Here is a tiny trained network, its code and every weight. The questions are about switching its units off for an input and a class, where a switched-off unit gives its printed mean instead of its output.

import numpy as np


def w(rows, s, z=0):
    codes = np.array(rows[::2]) - 128.0
    scale = np.full(codes.shape[1], s)
    scale[-1] = z or s
    return codes * scale


def f(y):
    return np.maximum(y, 0)


def log_softmax(a):
    a = a - a.max(-1, keepdims=True)
    return a - np.log(np.exp(a).sum(-1, keepdims=True))


def net(x, mask):
    res = np.array(x, float).reshape(1, 5) / 4 @ E
    y = f(res @ A[0][:, :-1].T + A[0][:, -1])
    res = res + np.where(mask, y, B[0][:, -1]) @ B[0][:, :-1]
    return log_softmax(res[-1] @ U[:, :-1].T + U[:, -1])


A, B = {}, {}
E = w([
[78,159,196,120,128,72,153,37,161,203],'x0',
[210,92,149,175,204,83,204,118,149,184],'x1',
[100,195,150,94,136,208,135,112,142,173],'x2',
[103,88,146,151,87,80,155,164,117,144],'x3',
[80,126,85,112,186,185,254,153,216,157],'x4',
],0.0097)
A[0] = w([
[12,166,145,66,150,113,116,119,191,156,252],'N1',
[158,93,133,200,211,115,129,81,180,181,223],'N2',
[96,125,100,68,118,209,79,94,145,102,116],'N3',
[94,107,119,112,79,128,106,141,116,140,91],'N4',
[142,107,116,178,74,91,117,139,27,112,167],'N5',
[198,102,134,166,160,104,116,110,66,148,234],'N6',
[190,195,140,83,144,125,107,124,143,93,107],'N7',
],0.011,0.0043)
B[0] = w([
[176,220,91,101,104,156,156,167,103,112,250],'N1',
[200,126,184,26,133,122,204,218,180,124,224],'N2',
[64,92,101,86,111,159,126,74,122,138,231],'N3',
[55,92,175,48,82,64,148,181,92,155,167],'N4',
[129,47,91,172,116,167,111,132,50,152,227],'N5',
[174,203,177,104,123,186,148,130,88,2,214],'N6',
[109,181,177,80,157,111,127,48,157,99,174],'N7',
],0.0093,0.012)
U = w([
[164,163,216,82,139,101,125,125,89,140,216],'0',
[135,43,120,124,64,42,95,150,81,148,116],'1',
[170,148,47,114,83,255,110,136,39,110,202],'2',
[108,99,155,167,174,90,66,116,198,169,28],'3',
[139,102,124,182,141,67,101,76,196,191,20],'4',
[122,199,117,137,101,171,123,92,148,100,124],'5',
[123,104,68,52,129,119,70,50,113,148,2],'6',
[185,109,96,84,129,43,148,227,187,106,152],'7',
],0.008,0.0039)

Each question gives the input, the list of numbers given to net, and the class t.
The units are the neurons (one row each of A and B). Each row of codes is followed by its name. A weight is (code - 128) times the scale printed after its matrix; where a second scale follows, it is the last column's (A, B and U).
mask holds one flag per neuron, in row order. A switched-off neuron (its flag False) gives its mean, the last column of its row in B, instead of its output. The means were averaged over made-up inputs and are rounded, as every weight is.
A unit's drop is (log p(t) with every unit on - log p(t) with that unit switched off) / (log p(t) with every unit on - log p(t) with every unit switched off).
The circuit of an input: a set's keep is (log p(t) with only the set's units on - log p(t) with every unit switched off) / (log p(t) with every unit on - log p(t) with every unit switched off). Starting from all 7 units, units are removed one at a time, each time the one whose removal leaves the highest keep (on an exact tie, the one counted first), for as long as the keep stays at least 0.8.
units of the circuit, in order: the units of the circuit, biggest drop first
most important unit: the unit with the biggest drop
k most important neurons: the k neurons with the biggest drops, biggest first
drop when u is switched off: that unit's drop, to one decimal
input [1,-7,-6,-6,1], class 6: most important unit : N6
input [-3,3,7,-2,-1], class 0: units of the circuit, in order : (N5; N1)
input [2,4,-7,1,-6], class 2: units of the circuit, in order : (N6; N5)
input [-6,2,3,4,8], class 7: units of the circuit, in order : (N5; N6)
input [3,4,5,0,2], class 7: units of the circuit, in order : (N2; N6)
input [-4,-4,-5,4,-5], class 1: 2 most important neurons : (N1; N4)
input [-4,7,0,-7,-6], class 0: 2 most important neurons : (N7; N2)
input [2,-7,-4,5,2], class 1: units of the circuit, in order : (N4; N6)
input [6,1,5,8,4], class 7: 2 most important neurons : (N2; N6)
input [7,-4,2,0,3], class 2: 3 most important neurons : (N1; N7; N2)
input [5,-5,-2,-4,-7], class 6: 4 most important neurons : (N7; N2; N4; N1)
input [-1,4,5,-1,-3], class 0: 2 most important neurons : (N5; N1)
input [-1,1,1,-7,4], class 0: 3 most important neurons : (N5; N2; N7)
input [2,1,-7,-1,-5], class 2: most important unit : N6
input [8,-2,8,7,5], class 2: drop when N7 is switched off : 0.2
input [8,-6,7,2,0], class 2: drop when N7 is switched off : 0.1
input [-4,4,6,-4,-4], class 0: drop when N4 is switched off : -0.1
input [-8,6,-1,-6,7], class 7: drop when N2 is switched off : 0.1
